[100 = 0]
100, 86, 96, 97, 116, 89, 115, 93, 123, 100, 102, 92, 95, 95, 90, 103, 113, 101, 102, 132, 97, 89, 120, 94, 119, 106, 102, 97, 93, 103, 104, 105, 106, 89, 111, 80, 108, 93, 113, 105, 127, 100, 100, 102, 110, 102, 111, 88, 105, 93, 105, 91, 107, 111, 116, 97, 97, 105, 109, 115, 92, 95, 99, 114, 127, 113, 103, 88, 102, 92, 97, 74, 104, 94, 101 | (27)
115, 110, 96, 94, 85, 140, 101, 107, 87, 100, 100, 105, 102, 96, 104, 99, 106, 100, 111, 107, 89, 95, 87, 109, 89, 99, 90, 94, 106, 95, 90, 75, 93, 119, 95, 105, 99, 106, 90, 101, 104, 101, 90, 99, 86, 94, 95, 117, 104, 88, 99, 109, 104, 122, 98, 98, 113, 111, 96, 111, 98, 87, 101, 91, 110, 101, 107, 126, 110, 114, 106, 91, 136, 119, 102 | (39)
106, 91, 102, 107, 100, 105, 130, 101, 122, 103, 115, 103, 114, 105, 101, 100, 114, 108, 100, 114, 87, 102, 92, 97, 113, 93, 94, 114, 96, 88, 115, 70, 87, 92, 93, 60, 104, 94, 101, 99, 140, 103, 85, 99, 172, 103, 95, 91, 99, 113, 94, 93, 113, 125, 94, 96, 137, 89, 110, 87, 100, 94, 107, 100, 160, 108, 104, 95, 99, 78, 94, 74, 146, 107, 121 | (34)
106, 78, 101, 106, 104, 113, 116, 130, 118, 99, 100, 97, 128, 93, 94, 115, 100, 106, 113, 116, 99, 100, 86, 108, 91, 100, 91, 100, 103, 93, 109, 84, 96, 103, 98, 26, 101, 95, 113, 103, 128, 108, 106, 97, 137, 100, 92, 98, 113, 89, 98, 102, 98, 112, 88, 89, 126, 73, 112, 106, 107, 102, 100, 105, 141, 125, 106, 88, 111, 67, 95, 77, 122, 108, 102 | (28)
134, 89, 112, 125, 104, 101, 99, 106, 79, 107, 116, 113, 93, 98, 117, 97, 126, 101, 101, 80, 88, 131, 95, 99, 73, 88, 87, 130, 88, 90, 116, 61, 80, 102, 100, 62, 102, 99, 99, 92, 133, 105, 89, 87, 181, 107, 89, 96, 98, 127, 93, 93, 99, 127, 88, 103, 133, 95, 99, 60, 97, 94, 105, 99, 139, 105, 94, 110, 95, 87, 94, 94, 120, 119, 108 | (39)
94, 65, 103, 108, 122, 78, 116, 92, 129, 112, 97, 107, 112, 103, 92, 103, 92, 106, 104, 116, 112, 96, 100, 107, 94, 95, 92, 102, 100, 120, 120, 107, 103, 76, 101, 84, 99, 103, 124, 101, 94, 105, 115, 102, 107, 106, 114, 101, 100, 91, 99, 93, 92, 92, 94, 96, 104, 80, 116, 104, 97, 115, 112, 101, 104, 111, 96, 66, 111, 64, 76, 81, 83, 92, 102 | (28)
88, 107, 99, 103, 103, 91, 97, 105, 94, 95, 108, 85, 97, 110, 105, 106, 136, 97, 95, 85, 99, 117, 92, 87, 98, 98, 79, 95, 101, 101, 98, 62, 100, 99, 108, 83, 116, 99, 85, 98, 116, 113, 89, 90, 148, 100, 105, 76, 106, 116, 105, 100, 111, 121, 96, 99, 136, 114, 88, 97, 79, 94, 106, 118, 120, 94, 98, 88, 95, 107, 88, 87, 106, 96, 103 | (34)
97, 80, 93, 100, 105, 103, 71, 137, 89, 98, 115, 82, 112, 95, 107, 118, 91, 89, 93, 83, 105, 100, 118, 99, 104, 83, 101, 106, 102, 101, 87, 78, 105, 104, 89, 100, 105, 94, 93, 93, 103, 114, 101, 101, 116, 97, 85, 85, 79, 89, 117, 108, 106, 67, 87, 98, 109, 94, 98, 92, 109, 98, 86, 107, 126, 109, 93, 96, 91, 84, 101, 107, 82, 95, 96 | (44)
107, 83, 93, 108, 92, 120, 92, 115, 86, 106, 107, 95, 116, 94, 99, 105, 100, 100, 111, 82, 105, 124, 61, 107, 82, 95, 98, 101, 96, 87, 100, 83, 95, 123, 102, 94, 101, 101, 95, 99, 97, 106, 105, 89, 135, 100, 83, 105, 98, 98, 93, 100, 76, 103, 84, 88, 136, 98, 101, 92, 101, 100, 97, 94, 113, 102, 104, 106, 101, 90, 94, 106, 106, 111, 94 | (34)
92, 47, 112, 103, 122, 78, 113, 113, 112, 110, 93, 96, 136, 90, 109, 111, 110, 103, 96, 106, 108, 94, 97, 102, 90, 87, 80, 128, 106, 95, 105, 78, 105, 97, 92, 76, 110, 99, 121, 104, 152, 109, 105, 100, 184, 97, 88, 92, 110, 76, 97, 90, 105, 112, 85, 94, 113, 44, 119, 101, 109, 113, 100, 131, 149, 120, 105, 73, 108, 39, 76, 98, 122, 114, 112 | (28)
92, 90, 110, 104, 95, 56, 129, 84, 109, 108, 100, 104, 98, 88, 106, 101, 131, 97, 102, 80, 97, 130, 84, 89, 117, 103, 100, 151, 105, 99, 122, 82, 104, 106, 104, 97, 112, 97, 120, 116, 160, 91, 93, 89, 184, 95, 93, 116, 117, 98, 66, 74, 101, 127, 112, 99, 98, 24, 105, 64, 106, 118, 99, 124, 100, 91, 114, 78, 110, 93, 89, 122, 124, 120, 108 | (34)
119, 85, 111, 102, 98, 114, 115, 114, 121, 104, 104, 97, 107, 90, 90, 103, 72, 101, 99, 121, 99, 94, 104, 103, 121, 98, 97, 89, 106, 102, 115, 98, 103, 91, 86, 92, 97, 102, 107, 103, 132, 101, 110, 98, 94, 92, 96, 94, 85, 83, 99, 92, 107, 97, 92, 97, 110, 65, 112, 107, 103, 101, 99, 110, 122, 108, 108, 97, 111, 79, 97, 102, 128, 102, 107 | (28)
98, 81, 76, 94, 96, 108, 93, 121, 109, 98, 117, 76, 106, 91, 96, 99, 96, 95, 85, 113, 90, 113, 121, 97, 145, 88, 118, 97, 99, 95, 95, 102, 118, 84, 100, 105, 89, 93, 83, 97, 123, 114, 125, 108, 82, 99, 97, 88, 92, 91, 107, 93, 111, 68, 84, 108, 106, 137, 90, 95, 91, 16, 99, 85, 111, 110, 107, 89, 93, 103, 125, 73, 92, 86, 99 | (44)
